Below are the code and all the weights of a small trained network. Each question names an input and a class and asks about switching units off, where a switched-off unit gives its printed mean instead of its output.

import numpy as np


def w(rows, s, z=0):
    codes = np.array(rows[::2]) - 128.0
    scale = np.full(codes.shape[1], s)
    scale[-1] = z or s
    return codes * scale


def f(y):
    return y / 2 * (1 + np.tanh(0.7978845608 * (y + 0.044715 * y**3)))


def log_softmax(a):
    a = a - a.max(-1, keepdims=True)
    return a - np.log(np.exp(a).sum(-1, keepdims=True))


def net(x, mask):
    res = np.array(x, float).reshape(1, 6) / 4 @ E
    y = f(res @ A[0][:, :-1].T + A[0][:, -1])
    res = res + np.where(mask, y, B[0][:, -1]) @ B[0][:, :-1]
    return log_softmax(res[-1] @ U[:, :-1].T + U[:, -1])


A, B = {}, {}
E = w([
[130,132,132,122,134,130,128,131],'x0',
[12,216,27,115,55,149,114,177],'x1',
[1,90,121,84,181,22,202,106],'x2',
[139,204,130,176,209,58,25,94],'x3',
[138,140,141,110,143,131,128,136],'x4',
[219,76,38,38,75,38,68,144],'x5',
],0.0097)
A[0] = w([
[126,58,125,84,107,193,166,173,52],'N1',
[188,61,143,157,154,102,143,95,117],'N2',
[207,150,124,169,95,214,85,196,95],'N3',
[68,161,208,175,135,181,176,163,150],'N4',
[80,128,131,62,201,59,171,83,76],'N5',
[98,176,125,138,165,87,8,52,77],'N6',
[173,104,69,61,108,85,85,154,149],'N7',
[169,99,58,60,128,63,102,192,160],'N8',
[112,97,101,81,108,170,192,149,4],'N9',
[81,113,127,112,157,56,167,141,73],'N10',
[103,168,163,138,156,147,158,140,142],'N11',
[119,26,98,55,107,195,128,172,78],'N12',
[99,85,153,93,134,129,191,215,109],'N13',
[119,168,66,126,111,117,143,176,152],'N14',
[75,214,36,106,124,138,110,210,96],'N15',
[124,188,94,133,180,44,67,81,38],'N16',
[74,144,123,195,170,185,132,119,148],'N17',
[90,202,113,97,78,138,123,137,96],'N18',
[139,148,164,153,132,123,159,103,140],'N19',
[59,96,120,110,148,80,180,158,92],'N20',
[122,155,127,166,146,121,137,109,94],'N21',
[184,48,170,128,178,113,134,87,155],'N22',
],0.013,0.0034)
B[0] = w([
[124,212,142,94,91,169,176,82,208],'N1',
[72,53,167,113,159,64,191,164,209],'N2',
[226,144,94,254,56,52,81,166,248],'N3',
[92,101,83,118,187,192,84,41,243],'N4',
[194,138,101,204,86,60,99,167,223],'N5',
[156,225,188,59,83,162,187,73,207],'N6',
[50,108,35,130,172,145,83,101,231],'N7',
[44,111,49,139,219,184,75,60,241],'N8',
[129,171,141,111,78,137,177,95,193],'N9',
[166,135,100,204,54,64,44,146,201],'N10',
[96,69,86,127,176,138,108,72,178],'N11',
[122,202,165,88,93,192,106,89,215],'N12',
[159,165,166,107,89,155,71,121,200],'N13',
[66,56,178,64,140,102,173,179,187],'N14',
[66,48,183,98,149,61,188,240,237],'N15',
[130,191,153,80,54,145,138,50,204],'N16',
[89,86,66,118,143,171,99,109,207],'N17',
[112,86,180,139,130,90,165,181,192],'N18',
[107,81,109,120,122,151,130,125,159],'N19',
[182,163,136,169,122,98,76,173,214],'N20',
[97,151,121,106,106,148,119,121,147],'N21',
[76,38,208,98,135,124,189,193,233],'N22',
],0.0094,0.016)
U = w([
[65,82,9,102,228,167,52,58,191],'0',
[91,36,185,77,154,89,216,224,132],'1',
[185,157,88,237,56,75,32,180,1],'2',
[131,250,164,31,69,167,176,49,170],'3',
],0.011,0.001)

Each question gives the input, the list of numbers given to net, and the class t.
The units are the neurons (one row each of A and B). Each row of codes is followed by its name. A weight is (code - 128) times the scale printed after its matrix; where a second scale follows, it is the last column's (A, B and U).
mask holds one flag per neuron, in row order. A switched-off neuron (its flag False) gives its mean, the last column of its row in B, instead of its output. The means were averaged over made-up inputs and are rounded, as every weight is.
A unit's drop is (log p(t) with every unit on - log p(t) with that unit switched off) / (log p(t) with every unit on - log p(t) with every unit switched off).
The circuit of an input: a set's keep is (log p(t) with only the set's units on - log p(t) with every unit switched off) / (log p(t) with every unit on - log p(t) with every unit switched off). Starting from the 12 units with the biggest drops (on a tie, the unit counted first), units are removed one at a time, each time the one whose removal leaves the highest keep (on an exact tie, the one counted first), for as long as the keep stays at least 0.8.
circuit, biggest first: the units of the circuit, biggest drop first
unit that matters most: the unit with the biggest drop
top k neurons: the k neurons with the biggest drops, biggest first
drop of u: that unit's drop, to one decimal
input [1,0,5,4,-8,1], class 2: unit that matters most => N5
input [4,5,-6,-8,-6,-8], class 0: top 4 neurons => N4, N17, N6, N11
input [-7,-5,6,-1,-4,6], class 0: top 4 neurons => N8, N3, N7, N15
input [-8,-3,-1,6,-2,6], class 0: top 3 neurons => N8, N7, N1
input [8,2,1,-7,0,-6], class 3: top 3 neurons => N8, N1, N9
input [-5,6,1,-8,6,-3], class 3: top 2 neurons => N1, N12
input [0,-5,5,-8,-2,-6], class 3: top 2 neurons => N1, N8
input [-7,5,6,-3,-4,1], class 2: top 3 neurons => N10, N20, N22
input [7,4,4,-5,-2,-2], class 3: top 2 neurons => N3, N22
input [-7,-5,6,-4,5,-1], class 2: top 2 neurons => N5, N10
input [-7,-6,-3,4,-7,7], class 0: top 3 neurons => N8, N7, N15
input [6,-7,-4,-8,-2,2], class 3: top 3 neurons => N12, N1, N15
input [7,-4,7,-1,6,6], class 2: top 4 neurons => N5, N10, N4, N20
input [2,7,5,3,-6,-5], class 1: circuit, biggest first => N15
input [6,5,-1,6,-7,-1], class 3: top 3 neurons => N6, N16, N22
input [5,8,-4,8,-4,-2], class 1: top 3 neurons => N15, N18, N14
input [-6,2,2,-5,-4,-3], class 3: drop of N8 => 0.1
input [5,8,1,-3,2,6], class 1: drop of N14 => 0.5
input [-4,5,-1,8,-6,-2], class 3: drop of N6 => 0.6
input [0,0,6,-6,3,-1], class 2: drop of N16 => 0.1
input [-1,-3,4,8,-1,3], class 3: unit that matters most => N6
